The symbols move the states like this.
ziv: ξ>lum, χ>zag, θ>zim
naz: ξ>ziv, χ>lub, θ>gid
lin: ξ>nak, χ>lir, θ>tig
zok: ξ>nov, χ>ras, θ>sed
kad: ξ>bol, χ>ved, θ>rad
kez: ξ>duf, χ>mez, θ>pup
mez: ξ>bar, χ>fet, θ>pak
lun: ξ>kad, χ>lon, θ>vor
viz: ξ>zik, χ>tuk, θ>ved
kon: ξ>ler, χ>nok, θ>riv
lum: ξ>gid, χ>ziv, θ>zim
nov: ξ>fet, χ>let, θ>sud
tum: ξ>bol, χ>lin, θ>mev
sud: ξ>pom, χ>zok, θ>bar
nak: ξ>gel, χ>vor, θ>tum
zap: ξ>kav, χ>rad, θ>biz
gov: ξ>kug, χ>rop, θ>gir
lir: ξ>vor, χ>los, θ>maz
tur: ξ>kez, χ>zap, θ>mev
gid: ξ>gid, χ>vod, θ>maf
nuf: ξ>kon, χ>los, θ>tid
kav: ξ>vor, χ>viz, θ>tur
far: ξ>kog, χ>kug, θ>duf
guz: ξ>zuz, χ>vev, θ>tud
lub: ξ>rop, χ>ras, θ>vod
lon: ξ>pup, χ>ruk, θ>zap
gel: ξ>tig, χ>rad, θ>bol
rop: ξ>ziv, χ>ler, θ>naz
ler: ξ>zag, χ>dep, θ>lub
tuf: ξ>mib, χ>vev, θ>far
riv: ξ>lub, χ>rop, θ>ziv
los: ξ>nok, χ>zik, θ>mik
pak: ξ>kez, χ>pom, θ>lon
mev: ξ>gev, χ>lon, θ>faf
bol: ξ>div, χ>nak, θ>los
kug: ξ>tuf, χ>beg, θ>vur
bam: ξ>pul, χ>zuz, θ>vev
ruk: ξ>pak, χ>ved, θ>sar
vod: ξ>naz, χ>gid, θ>dep
div: ξ>zod, χ>gel, θ>nok
zim: ξ>maf, χ>mib, θ>guz
pom: ξ>mez, χ>pul, θ>ruk
pul: ξ>beg, χ>luv, θ>vak
mib: ξ>lum, χ>rop, θ>zop
faf: ξ>biz, χ>lir, θ>tuk
mim: ξ>tuk, χ>rom, θ>gev
ved: ξ>val, χ>dep, θ>lun
maf: ξ>ras, χ>gid, θ>zuz
nok: ξ>lir, χ>bol, θ>nuf
pup: ξ>kog, χ>pak, θ>far
rom: ξ>duf, χ>gir, θ>nov
mik: ξ>nuf, χ>zod, θ>nak
let: ξ>bam, χ>faf, θ>zok
bar: ξ>ruk, χ>sed, θ>kez
zop: ξ>riv, χ>naz, θ>ras
vur: ξ>far, χ>gov, θ>rom
ras: ξ>guz, χ>zag, θ>luv
zag: ξ>kad, χ>mik, θ>maf
gof: ξ>ved, χ>gev, θ>tid
vev: ξ>vak, χ>mup, θ>kug
vor: ξ>kad, χ>zag, θ>lin
fet: ξ>nov, χ>rom, θ>lon
tig: ξ>tum, χ>maz, θ>div
duf: ξ>kog, χ>vur, θ>ruk
val: ξ>tid, χ>viz, θ>kad
rad: ξ>maz, χ>lin, θ>nak
gev: ξ>sav, χ>tur, θ>zik
sav: ξ>fet, χ>mim, θ>gof
zuz: ξ>luv, χ>vur, θ>mup
kog: ξ>zap, χ>kez, θ>tuf
gir: ξ>vur, χ>vak, θ>let
zik: ξ>gof, χ>mev, θ>val
sar: ξ>lon, χ>bar, θ>kog
dep: ξ>mik, χ>tid, θ>kon
tud: ξ>dep, χ>ras, θ>pul
tid: ξ>lun, χ>tig, θ>lir
mup: ξ>bam, χ>guz, θ>beg
luv: ξ>tud, χ>tud, θ>bam
zod: ξ>rad, χ>tig, θ>dep
maz: ξ>lin, χ>kon, θ>gel
tuk: ξ>mev, χ>faf, θ>mim
vak: ξ>ruk, χ>bam, θ>tuf
biz: ξ>tur, χ>mev, θ>tuk
beg: ξ>vev, χ>tud, θ>gov
sed: ξ>sud, χ>duf, θ>mez

The rows follow the links: the fewer symbols apart two states are, the more alike their rows tend to be.

Each row is also shifted at random along 4 hidden directions that mean nothing.

Some states, each with a row of numbers:
vev -> [-11   5  -3  12  -5  -4   5   6   8   5  -5  -2  -4  -2  -7   4 -10  -1   2  -1  -7   2  -1   9   7   9  -7  -2  -2  -8  -1   3  15   6  -4  -3  -1  -1  -9   1  16   8   5   4   8   2   4   8  -3  -2  -4   8  -3  14   5   8   2   0   0]
bar -> [ 24   4   1  -5  -2   5   0 -11 -26 -17  20  10  -3 -14   9  -7   7 -11 -11   0  11  11  21  -8  -1  -9   7  -5   0  -6 -10  -8 -13  12   7 -19  16   4  -3 -38  14  -4   3  23  -6   6   1  -4   0   3 -31   7  24   0   1  -5 -18  14   2]
mik -> [ -4  -2  -2  -9   7  12  -3   1   1   3  -4 -14   3   5   0   4  -3   9  -2 -14  -1   4  -7   4  -1   0  -1  18   8   7  -1   6  13  -6   0   8   0  -2  12  16  -9   7  -6  -2  -5   5  -3   0   4  -8   9  -5  -1 -11   4   3  13  -5  -2]
maf -> [-49   7   9  11   4 -10  -2   0   1  -4   1   7  -2   8   8  -1  14  14   1  -6  -8  -5   4   0  -9   0   0 -11  -4   5  13  -2  -9   2   8  -8 -10  -1  -3   7  -9  -6   6 -16   5   0   1   0 -17   8   1   0  -5 -14  -6  -7  -9   6  -5]
zop -> [ 25  -4   2   3   5   5 -13  -3  11   5  -6  -2 -10   6  -5  10   1  10  -5   0 -11 -19  25   4  -5  -4 -15   3   1   0  28  11 -11   2   7  -4   9  -1   1  16  -5 -10  18  -4  -9   4  -4  -2 -13   3  11  20 -10 -32   6   4   8  -6  -8]
nuf -> [ 16  -9   1 -10   5  18  -3   1  -3   7   3  -8   2 -18   4   1  -3  -8  -3 -15   3   2   8   6  14  -5  -1  10   9  -3  -5   4   8   7 -11  -3  11  -1  -2 -15   5  11  -1  26 -11  -1  -1  -1   7 -17  -5   2  12  10   8   1   3   4  -5]
lin -> [-31  14 -16   3   6   7   2  -5  11  -4 -18 -13  -5 -14  -3  22   3  11  21  -4   5  -5  11  20   7   2 -10  16  -2  -1  30   2  11 -11 -24   3  -1  12   9  29  -1   5  13   6   1  -5 -14  -6  -7  -3  23  -3  -1   3  -7  12  31  -5  12]
mib -> [ 17  -4  -7   5   0  -2  -4  -7  22   2 -17  -9  12   0  -8  10   3  20   8  -1 -12 -18  -6   9   4  12 -10  -2   5   9  20   8  -7   4 -14   3  -2  -6  -3  18  -6   7  -1 -19   1   2  -6  -5  -7   6  20  -7 -19  11   0   4  11 -18  -6]
div -> [-39   8 -15  -7   1  -2   4  -1   6  -2 -18 -23  13  29  -9   4  -4  26   0  -5  -8   9 -39   4 -15  17   8  22   2  21  -5   5  16 -23   0  25 -17  -4  31  45 -19   5 -21 -40   1   7 -11  -5   2   1  29 -23 -25 -12  -7   7  23 -17  -1]
zag -> [  7  -6  22  -2   0   2   4   5 -11  -7  26   1   8  -1  21 -18  18   0  -4 -20  -1   6   0  -5  10  -8  11 -10   1   3 -15  -6  -9  18  10 -12  -2 -12 -14 -33  -9  11 -12  12   9   2   7   1   0  -9 -29 -10  20   3  -4 -17 -29  27 -11]
naz -> [-14  -7  15  -3  -4  -5   3   0  -3  -4  15   0  14   8  11  -9  15   6  -9  -6  -7  -8  -2  -9  -4  -5  10 -15   5   8  -8  -2 -19  14  15  -4   0  -9  -7 -19 -12   1  -7 -10  -4   6   1  -6  -3   3 -11  -7  -2  -4   3 -17 -18   9 -13]
mim -> [-38  -7  -4   4   0  -8   1   4  12  24 -20   4  17  -8  -9  -2  -3   2   9  10   1 -10 -27   7   7   5   1  -5   8   7   0  -4   0 -14 -24  13 -13   3   1  14  -8  -2 -10 -18  -8 -14  -2  -5   0   1  32 -23 -18  28  -3  -2   8 -21   2]
zuz -> [-51  11   7  19   1  -4   4   3   2   4  -2   8 -19 -10   3   6  -1   0   1  -4  -7   0  24  10   4  -3  -7  -8  -9 -14  12  -1  10   5   0 -13   3   9  -9  -3  17  -5  25  13   4  -4   4   7 -12  -1  -6  19   5  -2   4   0  -2  10   0]
tig -> [  9   7  -5  -8  -5   3   5   1  -2  -8   4 -18  -1  20  -1   4   0   5   2  -4   1  11 -11   3  -6  -1   5  18  -8   5  -5   0   6  -8   8  12  -7   0  15  15 -10   4  -8  -5   5   7  -5  -5   7  -1   1  -3  -4 -19  -7   4  11   8   1]
maz -> [ 23   6  -8  -6  -4   6   4  -1   6  -3   0 -20  10   3  -5   4   0   6   9  -4   1   9 -11  13   7   5   5  17  -2   4  -3  -2   8  -6  -9  10  -5  -3  12  10  -6  14 -11   1   2   5 -11  -7   6  -6   5 -13  -1   5  -7   6  11   3   0]
sed -> [-20   5  -5  -2   0   4  -2 -15 -19  -7   4   4  12 -12   3 -10   9   4 -10   2   6   7  -4   0  -2   2  10  -5   2   9 -11  -9  -7  -2  -4  -9   2   7   3 -23  10   0  -8  -2 -10   5  -2  -5  -5   1 -10 -13  10  15  -5   0 -12   0  -3]
gev -> [  9  -7   2  -1   4  -2  -2   9   8  15  -8  11  -5  -1   0   0  -5 -13   6   8   3 -10  -3  -2   2  -7  -6  -1   1  -4   8   2  -2  -8  -7   8  -6   4  -1  13 -10 -11   4  -1  -4 -15   3   3   1   1  19   1  -6  -1   1  -1   5  -8   7]
ruk -> [-37   7  -2   0   5  -2  -3  -8 -22 -21   3  13 -11  -7  10   4  10  -1  -9  -3   6   2  19 -16 -16  -2   3  -8   6  -2  -1   1  -5   5  13 -10  14   8   3  -9   9 -10  10   3  -5   4   2   5  -4   8 -18   8  14  -9   5  -5  -5  -1   9]
mez -> [ 15   4  -5  -1   4   5  -7 -14 -18 -12   2  10  -5 -14   2  -1   4  -1  -6   2  10   3  20   0  -4  -3   0   2   3  -1   2  -3  -7  -1   0 -14  12   8   2 -15  11  -8   7   9  -8   4  -3  -2  -5   4 -12   5  15  -1   0   4  -5  -1   3]
rad -> [ 10  10  -3  -4  -5   3   9   1   0 -11   7 -14   7  -7   2   2   5  -2  17  -5   6   8  -3   9  10   1   6  10  -3   0  -1  -7   5   1 -10   1  -2  -1   3  -4  -3  15  -6  16   9  -1  -8  -8   7  -5  -7 -12   8  11 -10   0   3  13   3]
zim -> [ 31   1   8   5  -5  -9   3   1  10  -4   5  -2  11  10   0  -6   9   9   3  -2 -10  -4  -9   1   1   5   0  -8  -3   7   4  -1  -9   5   4  -3  -9 -10  -5  -1  -7   6  -6 -14  11   2   0   0  -5   2  -2  -8  -7   2  -6  -4 -13   5  -8]
riv -> [ 25 -11  11  -9  -4   2   0   2  -2   0  12  -7  10  19   1 -10   4   6 -15  -6 -10  -4  -3 -10  -8  -2   7  -4   5   9 -13   3 -13  10  23   5   5 -11   2 -10 -11  -1 -10 -11  -8  10   0  -5   5  -1  -6   1  -8 -18   6 -11 -13   4 -14]

From each start, follow one symbol. Which state do you reach?
Answer with the state's name.
new walk
[-20  -8   6  -6   4  16  -1   2  -7   3   8  -7  -3 -13   7   3   2  -2  -8 -14  -1  -3  18   4   7 -12   2   5  11  -4  -1   3   1  13  -1  -3  18   3  -2 -20   2   5   7  22 -15   2  -1  -5   4 -10  -8   8  10  -2  11  -6   2   6  -4]
θ	riv
new walk
[ 19   3  -3  -8  -9  -9   3   0  -7 -25  12   1  -3  13   2   2   1  -9  -4   6   3   3   5 -20 -14   4   6  -6   2  -5 -14   2  -8  11  23   2  13  -4  -2 -11   2  -4  -1   0   5  10   1  -1  11  10 -23  10   3 -10   3  -2  -6   0   7]
χ	kez
new walk
[-17 -12  11 -10  11   7  -2   9  -9  -2  12   1 -11   2  15  -5   5 -11  -6 -12   8   5   1 -12  -1 -11   1   2   2  -5  -8   5   2   1   8  -1   2  -2  -6  -7  -8  -1  -3  12   2  -3  10   9  10 -11 -11   3  17 -10   2  -6  -5  12   3]
ξ	lun
new walk
[ 33  -3  -4   3  -8  -1   4   1   9  -9   2  -6  -4  -4  -7   8  -6 -12   6   7   2  -4  11   0   6   5  -9  -4  -3 -14   2   6  -1  16   1  -4  13  -4 -17 -11  16  10   7  17  11   4   2   5   7  -2 -15  14   2  12   6   8   1   0   2]
θ	far
new walk
[  6   6 -12  -1   6  -6  -7  -9  -6 -16 -12  10  -3  -6  -1  10   3   2   6   4   5  -4   7  -8 -11   9  -3   1  10   3   9   3   1  -6  -3   1   7   5   8  18   0  -7   4  -9  -2  -5  -3   0  -4  11   7  -2   0   1   1   2   9 -18  13]
χ	ruk
new walk
[-22 -10  -1  -6  14  13  -5  -2   4  10 -12  -5   7 -18   5   3   0  11  -1 -21  -2  -3  -5  10  13   5  -6   8  18   8   8   8  14  -1 -22  -3   4  -3   0   8  -1  12  -4   5  -8  -3  -1   3  -4 -13  12 -12   5  17   8   1   9 -13  -6]
χ	tid
new walk
[ 65   1   8   5 -15  -3  10   7   4   8  11  -1  10   1  -6 -17 -14  -8   0   0  -8  18 -19   6  18   8   6  -2  -6  -3 -26  -7  16  12  -2  -7  -9 -13 -12 -22  12  19 -16  13  16   2   8   7   7  -8 -21  -7   5  26  -1   1 -21  15 -10]
θ	beg
new walk
[ -9   0 -14  -4  -4  -4  -3 -10  -4 -16  -6  -4   2  11  -8   5   1   5  -6  14   7  -2  -7 -12 -16   9   0  -2  -1   2  -2   5 -10  -2  11   6   7   0   2   5   5  -6  -4 -16   0  10  -1   3   6  10  -1   1  -7  -3   1   8   6 -13   5]
χ	vur
new walk
[-20   8   3  11  -3  -5   2   5   0   7  -4   5 -12  10  -5  -3 -11   3  -6   2 -11   9  -1   2  -3   4  -2   0  -8  -5  -4  -1  15  -2  11  -5  -5   0   0   8  11  -3   9  -5   5   1   7   7  -7   2  -1  13  -5 -12   3   7  -3   4  -2]
θ	vev
new walk
[-10   5  -1  -1  -5 -15   9   8  10  10  -9   5  15  -3  -7  -2  -6  -1  11   7  -7  -2 -19   0   5   5  10  -6  11   6  -7 -10   5  -5 -13  13  -9   0   8  10 -12   2 -10 -13  -4 -11  -4 -14  -1   6  17 -17 -16  22  -1 -12   2 -15   3]
ξ	tur
new walk
[ 30   5   2   1   2  -6   1   9   5  -3   0  12 -16  -9   8  10  -1 -18  16   2   5  -5  22  -5   2  -6  -5  -1   0 -12  14   0  -2   3  -4  -2   6   6  -2   9  -4  -7  16  17   6 -16   0   0   0   5   0  14   7  -7   0  -5   5   2  14]
χ	viz
new walk
[ -1  -8  -4   4  -9   3   3   0   8   3  -3 -10  -1   4  -9   5  -6  -3   0   8   0  -6  -3   3   4   3  -8  -3 -10  -9  -1   4  -2  10   2   4   6  -2 -13  -6  14   5   3   3   2   6   2   5   8  -1  -3  10  -7   5   4  10   4  -1  -2]
ξ	kug
new walk
[ 17   1  -2  -1  -3   4  -2 -12 -12   7   7   1  13  -3  -5 -17   2   6 -12   9   3  10 -17   6   3  -1   9   0  -7   7 -13  -9  -5 -10  -6  -8 -12   1   5 -18   5   1 -14  -5  -5   7  -1  -5  -1  -2  -2 -14   4  12  -8   3 -14   7  -9]
θ	sed
new walk
[-35   7   3  -2   5  -8   6   7  -3 -13   3  -4   3   8  13  -1  10   4  10 -11   7   7 -14  -6  -5   2   8   2   0   6  -6  -2   4  -4   2   7 -11  -3   5  11 -16   7 -11  -8  14  -3  -2   0   4  -2  -2 -17   3   2 -10  -7   0   5   7]
ξ	kad
new walk
[ 17  -2   4   4  -2  -1  -1  -2  10  -2   3  -2   8  -7   5   0  13   8   7  -3  -3 -12   7   7   8   2  -5 -10   2   4  14   0 -15  10  -6  -8   0  -5 -11  -8  -4   4   0   2   2   0  -3  -3  -7   2  -1  -5  -1   9  -4  -4  -6   2  -7]
θ	zim
new walk
[ 13  -3  -8  -4  -7  -6  -3   1   4 -17  -2  -7 -11  25  -9  10  -6  -3  -5  13  -1  -2   5 -16 -19   6  -7   1  -9  -8   1  10  -7   3  26  10  10  -3   0  14   4  -7   7 -12   4  11   3   7   8  10  -5  20 -10 -26   4  10   8  -6   6]
θ	duf
new walk
[-48   4  -8  12  -2  -6   2   1   7   2 -17   0  -4   2 -11   6  -9   7  -1   2  -8   2  -7   3  -3  14  -7  -1  -2  -3   1   4  17  -3  -3   1  -1   2   0  15  14   2   6 -14   5   2   2   8  -5   2   8   4 -11  10   5  10   9 -11   1]
θ	tuf
